Here is a tiny trained network, its code and every weight. The questions are about switching its units off for an input and a target symbol, where a switched-off unit gives its printed mean instead of its output.

import numpy as np


def w(rows, s, z=0):
    codes = np.array(rows[::2]) - 128.0
    scale = np.full(codes.shape[1], s)
    scale[-1] = z or s
    return codes * scale


def norm(h):
    return h / np.sqrt((h * h).mean(-1, keepdims=True) + 1e-5)


def f(y):
    return np.maximum(y, 0)


def softmax(a):
    e = np.exp(a - a.max(-1, keepdims=True))
    return e / e.sum(-1, keepdims=True)


def log_softmax(a):
    a = a - a.max(-1, keepdims=True)
    return a - np.log(np.exp(a).sum(-1, keepdims=True))


def net(x, mask):
    ids = ['ΛΠΨδεζημφ'.index(c) for c in x.split()]
    T = len(ids)
    res = E[ids] + P[:T]
    u = 0
    for l in range(2):
        q, k, v = (norm(res) @ M[l].T for M in (Q, K, V))
        z = softmax(np.where(np.tri(T) > 0, q @ k.T / 3**0.5, -1e9)) @ v
        res = res + np.where(mask[u], z, O[l][:, -1]) @ O[l][:, :-1]
        u += 1
        y = f(norm(res) @ A[l][:, :-1].T + A[l][:, -1])
        res = res + np.where(mask[u : u + 16], y, B[l][:, -1]) @ B[l][:, :-1]
        u += 16
    return log_softmax(norm(res)[-1] @ U[:, :-1].T + U[:, -1])


Q, K, V, O, A, B = {}, {}, {}, {}, {}, {}
E = w([
[209,103,97],'Λ',
[114,111,120],'Π',
[129,87,140],'Ψ',
[195,87,106],'δ',
[124,91,167],'ε',
[110,118,122],'ζ',
[72,252,185],'η',
[116,107,134],'μ',
[138,107,141],'φ',
],0.018)
P = w([
[71,217,3],'0',
[200,105,188],'1',
[194,66,197],'2',
[182,28,206],'3',
[170,9,197],'4',
[184,5,192],'5',
],0.0051)
Q[0] = w([
[158,67,233],'0.h1',
[121,247,70],'0.h1',
[142,234,86],'0.h1',
],0.015)
K[0] = w([
[18,209,118],'0.h1',
[153,2,139],'0.h1',
[188,26,125],'0.h1',
],0.011)
V[0] = w([
[130,254,176],'0.h1',
[60,136,189],'0.h1',
[74,57,162],'0.h1',
],0.0089)
O[0] = w([
[254,119,181,4],'0.h1',
[149,246,195,60],'0.h1',
[70,175,125,119],'0.h1',
],0.008,0.0032)
A[0] = w([
[105,251,186,144],'0.n1',
[103,91,119,105],'0.n2',
[114,93,113,3],'0.n3',
[140,102,135,123],'0.n4',
[130,194,147,114],'0.n5',
[157,82,159,149],'0.n6',
[127,140,101,120],'0.n7',
[143,102,101,101],'0.n8',
[162,157,89,23],'0.n9',
[147,87,141,150],'0.n10',
[127,133,89,113],'0.n11',
[113,181,133,124],'0.n12',
[119,223,181,118],'0.n13',
[81,102,143,120],'0.n14',
[121,191,183,145],'0.n15',
[170,109,121,94],'0.n16',
],0.02,0.015)
B[0] = w([
[76,172,222,212],'0.n1',
[156,135,140,188],'0.n2',
[248,237,66,128],'0.n3',
[131,152,123,177],'0.n4',
[125,150,167,155],'0.n5',
[129,180,103,255],'0.n6',
[120,115,119,137],'0.n7',
[89,158,182,163],'0.n8',
[185,89,59,128],'0.n9',
[141,170,128,245],'0.n10',
[124,96,141,144],'0.n11',
[97,123,156,160],'0.n12',
[74,154,216,184],'0.n13',
[162,174,112,204],'0.n14',
[90,112,217,188],'0.n15',
[86,167,134,159],'0.n16',
],0.016,0.0081)
Q[1] = w([
[64,99,222],'1.h1',
[106,125,3],'1.h1',
[193,82,240],'1.h1',
],0.012)
K[1] = w([
[148,154,197],'1.h1',
[25,125,75],'1.h1',
[242,247,104],'1.h1',
],0.013)
V[1] = w([
[185,198,64],'1.h1',
[67,180,218],'1.h1',
[23,247,172],'1.h1',
],0.011)
O[1] = w([
[140,108,10,200],'1.h1',
[42,213,95,108],'1.h1',
[2,147,61,255],'1.h1',
],0.0094,0.0049)
A[1] = w([
[148,124,63,82],'1.n1',
[137,116,64,140],'1.n2',
[98,29,116,106],'1.n3',
[183,48,241,106],'1.n4',
[228,56,124,127],'1.n5',
[168,79,196,108],'1.n6',
[141,10,210,148],'1.n7',
[45,120,166,8],'1.n8',
[69,32,121,109],'1.n9',
[150,129,156,50],'1.n10',
[68,72,122,65],'1.n11',
[104,50,73,72],'1.n12',
[191,63,121,96],'1.n13',
[52,55,130,66],'1.n14',
[125,111,192,85],'1.n15',
[102,199,84,173],'1.n16',
],0.012,0.016)
B[1] = w([
[190,180,92,131],'1.n1',
[146,105,136,168],'1.n2',
[200,193,116,133],'1.n3',
[150,181,241,146],'1.n4',
[72,49,135,189],'1.n5',
[136,162,214,139],'1.n6',
[148,240,155,158],'1.n7',
[148,5,230,128],'1.n8',
[181,133,101,134],'1.n9',
[100,101,156,128],'1.n10',
[130,184,172,129],'1.n11',
[176,192,130,130],'1.n12',
[89,123,186,155],'1.n13',
[119,201,169,130],'1.n14',
[95,167,83,130],'1.n15',
[130,87,149,245],'1.n16',
],0.016,0.011)
U = w([
[43,78,65,237],'Λ',
[173,156,40,186],'Π',
[235,164,117,102],'Ψ',
[149,254,140,33],'δ',
[21,167,231,3],'ε',
[118,147,135,14],'ζ',
[147,27,137,173],'η',
[46,203,82,100],'μ',
[142,80,254,72],'φ',
],0.012,0.0024)

Each question gives the input, a string of symbols that net reads in full, and the target symbol t.
The units are the heads (3 rows each of Q, K, V and O) and the neurons (one row each of A and B). Each row of codes is followed by its name. A weight is (code - 128) times the scale printed after its matrix; where a second scale follows, it is the last column's (O, A, B and U).
mask holds one flag per unit, layer by layer, with each layer's heads first. A switched-off unit (its flag False) gives its mean, the last column of its rows in O or B, instead of its output. The means were averaged over made-up inputs and are rounded, as every weight is.
A unit's drop is (log p(t) with every unit on - log p(t) with that unit switched off) / (log p(t) with every unit on - log p(t) with every unit switched off).
The circuit of an input: a set's keep is (log p(t) with only the set's units on - log p(t) with every unit switched off) / (log p(t) with every unit on - log p(t) with every unit switched off). Starting from the 12 units with the biggest drops (on a tie, the unit counted first), units are removed one at a time, each time the one whose removal leaves the highest keep (on an exact tie, the one counted first), for as long as the keep stays at least 0.8.
units of the circuit, in order: the units of the circuit, biggest drop first
most important unit: the unit with the biggest drop
k most important neurons: the k neurons with the biggest drops, biggest first
top k neurons in layer l: the k neurons of layer l with the biggest drops, biggest first
drop of u: that unit's drop, to one decimal
input Λ φ Ψ μ φ, target η: most important neuron	[0.n1]
input Λ δ Π μ Ψ, target η: units of the circuit, in order	[0.n1; 0.n15; 0.h1; 1.h1]
input δ Λ μ, target φ: top 4 neurons in layer 0	[0.n1; 0.n13; 0.n6; 0.n15]
input Λ Π μ Π ζ, target η: top 2 neurons in layer 0	[0.n1; 0.n13]
input ζ Π δ φ δ, target δ: top 3 neurons in layer 0	[0.n6; 0.n10; 0.n1]
input δ Π δ Ψ Ψ, target φ: top 4 neurons in layer 0	[0.n1; 0.n15; 0.n14; 0.n13]
input φ η δ Π, target δ: units of the circuit, in order	[0.h1; 1.n5; 0.n6]
input δ Ψ μ Ψ Π Ψ, target φ: 2 most important neurons	[0.n1; 0.n14]
input ζ Λ δ φ Λ, target δ: 3 most important neurons	[0.n6; 0.n10; 0.n1]
input ζ Ψ Π, target δ: units of the circuit, in order	[0.n1; 0.n13; 0.n15; 1.n5]
input Λ μ Ψ ε, target η: 4 most important neurons	[0.n1; 0.n13; 0.n15; 0.n8]
input Π Λ Ψ μ, target Ψ: 2 most important neurons	[0.n1; 0.n13]
input Λ Ψ Λ Π, target η: top 3 neurons in layer 0	[0.n1; 0.n13; 0.n8]
input Ψ Π Ψ δ ε, target Λ: most important unit	0.h1
input δ Ψ φ, target φ: 2 most important neurons	[0.n1; 1.n5]
input μ Λ Ψ Π μ μ, target μ: top 2 neurons in layer 0	[0.n6; 0.n10]
input Λ δ Ψ η Ψ, target δ: top 2 neurons in layer 0	[0.n6; 0.n1]
input δ Ψ Π, target φ: top 2 neurons in layer 0	[0.n1; 0.n6]
input η δ Ψ, target Ψ: 4 most important neurons	[0.n1; 0.n13; 0.n6; 0.n8]
input Ψ Π ζ, target Λ: top neuron in layer 0	[0.n1]
input Ψ Ψ ζ ε η δ, target Ψ: top 2 neurons in layer 0	[0.n1; 0.n13]
input μ δ Λ Π, target μ: drop of 0.h1	1.6
input η Ψ Ψ Ψ, target δ: drop of 0.n13	0.1
input φ Ψ δ ε δ, target Π: drop of 1.n5	0.1
input δ Ψ μ, target φ: drop of 0.n1	2.9
